Below is a small trained network, with its code and all its weights. Each question gives an input and a class and asks what happens when units are switched off, that is, made to give their printed mean instead of their output.

import numpy as np


def w(rows, s, z=0):
    codes = np.array(rows[::2]) - 128.0
    scale = np.full(codes.shape[1], s)
    scale[-1] = z or s
    return codes * scale


def norm(h):
    return h / np.sqrt((h * h).mean(-1, keepdims=True) + 1e-5)


def f(y):
    return y / 2 * (1 + np.tanh(0.7978845608 * (y + 0.044715 * y**3)))


def log_softmax(a):
    a = a - a.max(-1, keepdims=True)
    return a - np.log(np.exp(a).sum(-1, keepdims=True))


def net(x, mask):
    res = np.array(x, float).reshape(1, 4) / 4 @ E
    u = 0
    for l in range(2):
        y = f(norm(res) @ A[l][:, :-1].T + A[l][:, -1])
        res = res + np.where(mask[u : u + 11], y, B[l][:, -1]) @ B[l][:, :-1]
        u += 11
    return log_softmax(norm(res)[-1] @ U[:, :-1].T + U[:, -1])


A, B = {}, {}
E = w([
[147,92,189,145,80,249,144],'x0',
[128,106,141,119,118,113,121],'x1',
[3,81,129,174,192,143,252],'x2',
[158,90,50,253,132,146,54],'x3',
],0.0079)
A[0] = w([
[207,211,149,4,95,138,106,138],'0.n1',
[168,104,170,182,81,228,111,3],'0.n2',
[106,103,179,152,54,182,145,70],'0.n3',
[254,145,115,168,112,123,53,45],'0.n4',
[185,105,176,77,88,196,138,46],'0.n5',
[103,89,106,120,109,66,83,128],'0.n6',
[143,184,112,138,113,85,105,79],'0.n7',
[133,143,94,105,221,119,166,65],'0.n8',
[110,113,107,174,83,138,139,70],'0.n9',
[198,193,155,44,98,165,114,34],'0.n10',
[185,92,146,141,89,222,112,139],'0.n11',
],0.0078,0.0025)
B[0] = w([
[112,73,147,250,189,66,147,254],'0.n1',
[80,48,165,80,110,102,71,188],'0.n2',
[192,162,159,138,143,170,141,165],'0.n3',
[136,232,130,30,107,160,118,234],'0.n4',
[81,189,107,161,126,221,161,175],'0.n5',
[55,194,88,142,218,173,158,152],'0.n6',
[208,73,109,104,149,123,172,151],'0.n7',
[52,97,177,106,115,92,90,149],'0.n8',
[196,131,160,199,121,133,128,135],'0.n9',
[112,35,148,163,102,125,167,199],'0.n10',
[35,108,165,107,39,106,98,202],'0.n11',
],0.011,0.0065)
A[1] = w([
[175,218,42,35,127,75,118,97],'1.n1',
[142,139,172,66,89,218,138,209],'1.n2',
[153,155,171,69,163,236,165,68],'1.n3',
[186,87,138,57,166,197,188,135],'1.n4',
[130,167,66,66,190,17,105,182],'1.n5',
[118,97,40,190,173,42,70,118],'1.n6',
[208,38,127,103,117,36,137,72],'1.n7',
[93,133,134,136,210,2,191,157],'1.n8',
[129,144,122,129,132,112,121,69],'1.n9',
[101,5,163,187,163,99,104,253],'1.n10',
[132,125,94,194,171,59,149,113],'1.n11',
],0.011,0.0023)
B[1] = w([
[44,60,199,181,98,137,205,180],'1.n1',
[176,160,32,108,218,68,141,184],'1.n2',
[208,119,125,154,178,117,55,148],'1.n3',
[176,158,99,147,148,190,57,134],'1.n4',
[103,121,129,187,82,117,188,208],'1.n5',
[201,149,163,114,198,151,172,196],'1.n6',
[106,166,64,114,209,220,131,147],'1.n7',
[173,139,92,64,91,142,8,250],'1.n8',
[113,125,162,144,130,170,109,125],'1.n9',
[116,147,146,173,123,120,229,242],'1.n10',
[159,123,109,107,177,167,58,189],'1.n11',
],0.012)
U = w([
[227,186,145,139,220,176,145,72],'0',
[80,126,228,207,63,134,254,249],'1',
[97,167,151,29,26,92,53,81],'2',
],0.0099,0.0015)

Each question gives the input, the list of numbers given to net, and the class t.
The units are the neurons (one row each of A and B). Each row of codes is followed by its name. A weight is (code - 128) times the scale printed after its matrix; where a second scale follows, it is the last column's (A, B and U).
mask holds one flag per neuron, layer by layer. A switched-off neuron (its flag False) gives its mean, the last column of its row in B, instead of its output. The means were averaged over made-up inputs and are rounded, as every weight is.
A unit's drop is (log p(t) with every unit on - log p(t) with that unit switched off) / (log p(t) with every unit on - log p(t) with every unit switched off).
The circuit of an input: a set's keep is (log p(t) with only the set's units on - log p(t) with every unit switched off) / (log p(t) with every unit on - log p(t) with every unit switched off). Starting from the 12 units with the biggest drops (on a tie, the unit counted first), units are removed one at a time, each time the one whose removal leaves the highest keep (on an exact tie, the one counted first), for as long as the keep stays at least 0.8.
units of the circuit, in order: the units of the circuit, biggest drop first
top k neurons: the k neurons with the biggest drops, biggest first
top k neurons in layer l: the k neurons of layer l with the biggest drops, biggest first
drop when u is switched off: that unit's drop, to one decimal
input [3,8,-3,0], class 1: top 2 neurons in layer 0 -> 0.n1, 0.n10
input [1,2,8,0], class 0: units of the circuit, in order -> 1.n5
input [5,-3,1,-2], class 0: top 3 neurons -> 0.n3, 0.n1, 1.n2
input [0,-4,7,0], class 2: top 4 neurons in layer 0 -> 0.n1, 0.n10, 0.n2, 0.n11
input [2,-4,-6,-5], class 1: top 3 neurons in layer 0 -> 0.n1, 0.n10, 0.n5
input [3,-4,-1,0], class 1: top 2 neurons -> 1.n8, 0.n11
input [8,-8,2,0], class 0: top 4 neurons -> 0.n3, 0.n1, 1.n2, 0.n10
input [-4,5,-1,-8], class 0: top 3 neurons -> 0.n1, 0.n4, 1.n8
input [8,0,-2,7], class 2: top 2 neurons in layer 0 -> 0.n11, 0.n2
input [-6,-1,5,-2], class 2: top 2 neurons -> 1.n8, 0.n1
input [-8,-4,8,0], class 2: top 2 neurons -> 1.n8, 0.n1
input [-3,6,5,2], class 0: top 2 neurons -> 0.n4, 1.n6
input [-1,-3,0,8], class 1: top 2 neurons in layer 0 -> 0.n1, 0.n4
input [-4,-7,-6,2], class 1: units of the circuit, in order -> 1.n1
input [6,2,-5,5], class 2: top 2 neurons in layer 0 -> 0.n11, 0.n2
input [0,0,8,6], class 0: top 2 neurons in layer 0 -> 0.n11, 0.n10
input [-5,1,0,4], class 1: top 2 neurons in layer 1 -> 1.n1, 1.n5
input [2,-7,-6,-7], class 1: top 3 neurons -> 0.n1, 0.n10, 0.n5
input [0,-5,-2,6], class 1: top 2 neurons in layer 1 -> 1.n1, 1.n8
input [-5,3,1,-3], class 2: units of the circuit, in order -> 1.n8
input [2,8,-7,3], class 2: top 2 neurons in layer 0 -> 0.n4, 0.n11
input [-3,4,8,-6], class 2: drop when 1.n8 is switched off -> 0.1
input [3,-2,-2,4], class 2: drop when 0.n11 is switched off -> 0.2
input [3,-2,-4,-8], class 1: drop when 0.n1 is switched off -> 2.0
